Each row is followed by its class number. Each block has new classes, again numbered from 0 up, in any order.
[  2 -15  -5 -26   7  -9   3  -3   1   4 -10  21  11  -4   2 -12  -3   5
  -1  -3  34  10   1   2  27  11   3  -5  -4   1  26   1 -31   3   0  -1
  11   6  13   2   7   2] | 2
[ -6   6  17  11 -29  16  15 -15  -6   0  28 -15  -4  22  -3  23  38  -4
  -7   0 -16  -7   4   6  -1 -20   2  -2  10   2   3  -1   0   1   6   5
 -22  -1  -1  -7 -11  -1] | 0
[  4   5   1 -24   5   2  13 -18   5  10  18  10   1   7   1   9  31  -9
  -9   6   7   1  -1  -5 -11  -6   4   0   3   2  11   3  11   1   4   4
  13  -5  -5  -2 -10 -10] | 2
[  0  -5  -4 -10  -6  -3   7  -5   7   4   2   6   1   2  -1   9 -11   5
   2  -1   8   6  -4   1  11 -10  -1  -4   1   0  14   7 -12  -3   1  -1
  -2   0   6  -3  -6   2] | 0
[  6  -8  -9 -37   6 -11   4   3  11  13   6  16   3  -5  -5   3 -33   6
  -1   0  21  16  -3   0   8   6   2  -2  -4   2  10  10 -10  -1   0  -1
  11   0   9  -3   4   0] | 0
[ -1   1   0  -7 -21   2  10  -5   9   3  16 -24  -1   5  -4  19 -14   8
   1  -2  -4  10  -3   0  -2  -7   5  -6   4   4   4   6   1  -1  -2   3
 -14  -6   9  -8 -11   0] | 0
[-10   5  12  14 -13  15   9  -9 -10  -7   0 -13  -2  11   5   3  41  -9
  -4   2 -12 -14   0  -4   1  -9   2   0   5   1  10  -4  19   0   3   0
 -11   1  -8   1  -8  -4] | 1
[ -2   0   7  -6  -8  12   9  -9   1 -11  -2  -4   4   3   2   4   0   1
  -2   3   5  11  -1   0  10   0   6  -4   6   2   5  -1  34  -2   0   0
 -15   3   7  -2  -4   2] | 5
[ -4  -7  -7  -9   3  -3   2   4  -5   2 -13   0   3  -4   5  -5  -6   0
   1  -2   4   4  -4  -5   9   3   1  -1   1  -1  12   1  -1  -1  -2  -4
   4   0   2   2  -4  -2] | 1
[ -7   2  11  11  -9  15   9 -11  -7  -3   6 -12   0  14   1   7  41 -10
  -5  -1  -4  -4  -1  -2   8 -11  -1   4   4   0  10  -4  10   0   3  -3
 -12   1  -8   1  -7  -3] | 2
[ -6   0  10   4  -9  10   9 -14  -9  -7  -1  -2   3   9   6   2  37  -6
  -8   7  -6  -8   4  -1   7   0   5  -6   7  -1  10  -4   9   2   1   4
  -6  -2   3   2  -8  -2] | 4
[  7   8   6  10 -12   5  -1   7   4   2  23 -23  -6   6  -8  13  -4   0
   5  -7 -18   2  -2   2 -17  -3  -2   4  -1   2 -16  -4   7  -3   5   2
 -16  -6  -5  -5  -4  -7] | 2
[-12   6   5  11 -12  10   1   4  -5  -1   5 -20  -8   9   1   2  16  -7
  -3   4 -21 -11  -1  -4  -2  -4  -1   4   2   4   0  -7  22   2   1  -3
 -13  -1  -7  -1  -4  -8] | 1
[-13  -1   4  22 -11  11   3  -5 -15   6  -7 -15  -3   8   3   6  35 -15
  -6   0 -14 -14   0  -7  13 -16  -7   4   5  -1  15  -4  -4   0   1  -6
  -7   3  -6   4 -10   0] | 3
[  4  -4  -4 -19  -2 -13   0   4  14   6  11  13   1   0  -1   0 -23   8
   6  -3  15   6   7   7  -5   6  -1  -4  -3   1  -2   5 -26   1   3   6
   4  -3   6  -7  10   1] | 3
[  2   0 -15  -5  -2  -9  -7  15   3  16  14  -4  -5  -3  -5   8 -37   3
   0  -3  -5  -2  -2  -5 -11   1  -1   3  -5   0  -6   0 -19   0   1   1
   6  -5   0  -3   2  -5] | 3
[-14   4   2  15 -15   9  -2   4 -16   4   1 -18  -6   8   4   0  21 -11
  -5   3 -22 -19   0  -7   0  -9  -2   4  -2  -1  10  -1  14   1   1  -2
  -4  -2  -9   0  -6  -8] | 1
[ -9  -2  13   9 -18  17   8 -16 -14  -6  -5 -11   0  11   5   2  32  -8
  -7   2  -6  -8   1  -3  18  -5   1   1   6   0  19  -3  21   0   1  -1
 -14   4  -1   1  -5   1] | 5
[-10  -8  -2   3   5   9   1  -4 -27   0 -33   4   4  -3   6 -11  26  -7
 -11   9   3  -8   2  -8  33  -4   4   1   4  -5  23  -2  12   0  -2  -9
  11   8   5   8  -3  -1] | 4
[-10   8  17  13  -8  20  10   5  -4 -14   0 -25  -7   4   0   2  19  -2
   5   0 -16   3  -3   0  -9  -6  -3   2   2   2 -18  -4  40  -2   0  -2
 -21  -2  -2  -4   1  -7] | 1
[-5 -2  1  2 -7  4  4 -1  3 -2 -8 -2  0  3  7  4 -6  0 -1  2 -4 -3 -4 -5
  7 -6 -2  0  1  0 13  4 16  0  0 -2 -5  1 -3  0 -9  5] | 5
[  0  -2  15  -4  -2   8  10 -17  -4 -11  -9  -1   5   7   3  -4  42  -5
  -3   0  13   9   1   2  13   1   1  -2   5   1  10  -7   7   4   5   0
 -12   4   0   1   4  -1] | 2
[ -9  -6  -2  12  -1   7   4 -10 -24  -2 -31   2   5  -1  10  -7  42  -9
  -6  11  -9 -19   1  -6  23  -6   3  -3   2  -4  25  -1   3   1  -3  -3
   9   4   1   9 -11   0] | 4
[  2   1   4  -9  -3   2   5  -6   6   3   4   5   0   4  -5   8   1   4
  -4   0   9   8   1   3   4 -14  -1   1   2  -1   0   5  -6  -4  -2   0
  -1   1   3  -4   0   6] | 0
[ -3   3   9  -6 -14  13  14 -13  -1  -2  11  -3  -1  10  -2  13  32  -4
  -6   4   1  -1   2   2   9 -14   3  -1   6  -1  12   2   4   0   3   1
  -8   0   2  -2 -14  -1] | 0
[-12  13  10  25 -23  18   5  -7  -5  -5  18 -26  -7  14   1  13  39  -7
  -4   6 -39 -16   2  -2 -19  -7   1  -4   9   0  -7  -9  23   0   4   5
 -20  -8  -7  -3 -13 -12] | 4
[ -4   0  -3   0  -1  -1  -7  13   3   3   2  -5  -5   0   0   3 -32   2
   4  -6  -5   2  -3  -4  -3  -4  -4   5  -4   1   0   2   8   0  -2  -4
  -4  -1  -2  -4   2   2] | 5
[ -2   2   1 -18  -5   4   3  -2   5   5  14   9   0  -5   2   1 -19   1
  -4   3   5   0  -1   0   3   2   1  -2   2   1   5   3  14   0  -1   2
   1   3   1  -5   0   3] | 5
[  7   1  -7 -35  10 -10   4   2   9   3   7  19   2  -8  -1  -5 -22   5
  -1   6  10  11  -3  -2 -16  16   9 -11  -2   3  -5   6   9  -3  -2   7
  17  -8   7  -4   0  -9] | 4
[  4  -1  -5 -24   8  -7  -6  15  11  -2   4   8  -2 -10  -3 -10 -47  12
   2   3   8  12  -3   7 -13  18   4  -4  -5   2 -19   3  11  -2  -2   5
   5  -3  11  -4  11  -4] | 4
[-11 -22 -17  -7 -17  -4   3   9 -22   7 -23   3  11  -7   7  -9 -20   8
  -8   0   5  -8  -2  -4  43  16   9 -10   1  -2  37  -2 -33  -1  -3  -6
   5   6  20   5   2   3] | 4
[ -2  -2   2   7  -8   0   4  -4  -4   2  -4  -1  -1   3   2   2  15   1
   2  -2   1  -2   1   2   8  -6   0  -3   2  -1   8   2 -15  -1   2   1
  -4   0  -1  -1  -4   3] | 3
[ -7  -6  -8  13   0   7  -1   3 -15  -1 -27 -11  -1  -8  -2   0   5  -2
   1   4  -5   2  -4  -9  23 -12   2   4   0  -2  11   0  12  -4   0 -10
  -3   2   5   7  -5   4] | 3
[-17 -10   6  13  -8  16   2   0 -24  -8 -29 -16   4  -4   3 -11  28  -9
  -5   1  -6  -2  -2  -6  33  -2   1   1   1   3  20  -4  12   0  -4  -8
  -9   8   5   6  -2   0] | 1
[-14  -7  -5   9  -1   6  -2   7 -16  -3 -28 -10   1  -5   6  -7  12  -9
   1   2  -9  -6  -7 -10  16  -5  -2   5  -1  -5  15   2  13  -2  -4 -10
   0   3   1   3  -5  -2] | 1
[  3   1   1 -11 -12  -4   1   2  14   0  22   6  -1   4   1   7 -35   6
   3  -5   3   4   0   4  -7   5   1  -6   0   5  -1   1   5   0   0   5
  -8  -4   0  -5   1   2] | 5
[ -9   1   4   4 -11  13   2   2  -8   2   5  -5  -7   8   6   4  -1  -8
  -9   1 -13  -9   6  -5  12  -7  -3   4   4   0  11  -4  19   2  -1  -4
  -7   2  -6   1  -4   0] | 5
[ -2  -4  -1 -23  -6  -2  10  -1   4   1  13   3   3   4  -4   0   0   1
  -5  -2  15   9  -1   1   8   6   2  -3  -1   0   9   0 -11   0   3   0
  -2  -1   6  -2   4  -5] | 2
[ -7  -7  -4  24 -11   9   5  -4 -19  -2 -21 -21   1   1   6   6  22  -5
  -2  -1 -15  -6  -4 -15  18 -10  -1   2   1   2  26  -3   8   0  -4  -8
 -10   0  -3   8 -14   2] | 2
[  8  -3  -8 -45   7 -19  -2  11  23  14  18  23   1  -3  -4  -3 -41   7
   0  -4  29  12  -2   2  -4  10   0  -2  -8   3   0   7 -30   1   3   6
  17  -2   4  -8   8  -2] | 2
[  2  -9  -4 -11  -3  -7   3   2   3   0  -8   6   3  -2  -3   1 -10   8
   2  -3  16  12  -2   5  17  -3  -1  -3   3  -3   8   4 -17  -1   0  -7
  -3   4  10  -2   2   8] | 0
[ 12   0 -22 -34  18 -19  -7  17  14  10   9  17   1 -19  -8  -2 -52  11
   1   4   9  18  -7  -3 -21  19   7  -3  -8   1 -19  10   1  -4  -8   1
  24 -11  13  -5   8  -7] | 4
[ -4  -7 -11 -15   4 -10 -14  21   0  13  -5  10  -1  -4  -2  -9 -48   3
   0  -6   9  -3  -3  -2  13   5  -5   7  -7  -1   6   5 -13   1   0  -6
  13   5  -1   0  10   4] | 5

A new block, with new classes numbered from 0.
[  4   0  -3 -10 -14  -4   1  -1  14  -7   2 -21   4  -8  -9   8   2   1
  -6   1  11   5  -9  -8 -15  -2  -4   7  -1   6   1  -4 -10   0   9   7
  -4   1  -9  -1  -1 -31] | 0
[ -1   6   3 -14 -29 -11 -12   8   3 -10   7 -12   7 -13  -6  -6  14   6
   2   3 -19  -6   7  -1 -12   6 -18   5 -21   3  -1  -7  25   0 -13  -7
   1   1 -14   0  -1  -7] | 1
[ -5   9 -17 -11 -17 -13  -5  -6  -3  27   7   5   2   0 -14  12   6  11
  22  -9   4  13  -3  21  16  -8  -2   1 -31   0  -2  -2   9  -9  21   2
 -21  15 -17   1   9 -27] | 0
[  5   8 -17 -18 -13  -8   0  -4   8   9   4 -11   1  -9  14  13   3  -9
  13  -6   4   8 -11  -8   0  -5  -7  -5  -3   8  -2  -4 -17  -6   5   6
 -14  -9 -11  -6   3 -16] | 0
[-14   2  -6  -7   9  -4 -10  -1 -21   0  -7  22  -3 -12 -10  -5   3   0
  15  11  -6  -7   7  20  15   0   2   1 -23 -10   3  -2  43   0  10   8
 -18  -4 -13  -6   6 -16] | 1
[  2  10  -2   1   1  -8  -5   0   9 -16  -4  -1   0  -9   6 -15  -7  -6
  10   8 -18  -9  10   6   2   3  -3   5  -8  -7  -1   1  18   2 -15   0
  -8  -4  -7  -5  -3   4] | 1
[  2   5  -5 -13 -11  -8  -4   1  -2  13  -4 -10   2 -22   2 -11  -2  -8
  23  13 -26  -1  13  18   9   1  -6   2 -16 -10  -1  -1  27  -6  -5   3
 -20  -6 -16 -10   4 -14] | 1
[ -2 -10 -11 -21 -25   6   0   0 -18   2   0  -8  -1 -13   6  -1  14  -3
  14   1   9  -2   5  17  15  -3  -6   7 -17  -1   7  -4  15  -4  26   8
 -17  -1 -27  -6   9  -9] | 0
[ -4   9  -9  -8  -3 -10  -4  -2   3  -4   2  -1   5  -7  -1  -1  -3   6
  15   5 -14   0   1   7   8   0  -3   1 -16  -9  -4  -2   7  -2  -5  -2
  -8  -6 -10  -6   3 -18] | 1
[  3  10  -4   4  -4  -7  -2   2  -1  -1   8   3   4  -6   8  -7   0  -4
   8  -4 -15 -13  16   9  12   1  -9   1 -10   0  -1  -5   8 -11 -10 -10
  10   2   3   0  -1  36] | 1
[  0   6 -14 -13 -21  -9   2  -4   1  -5   6  -4  -2 -16 -13   6  13  -1
  10  -1   1  -1   1   8   7  -3  -7   1 -22   1  -2  -2   6  -3  11   7
  -6   5 -15  -3   9 -17] | 0
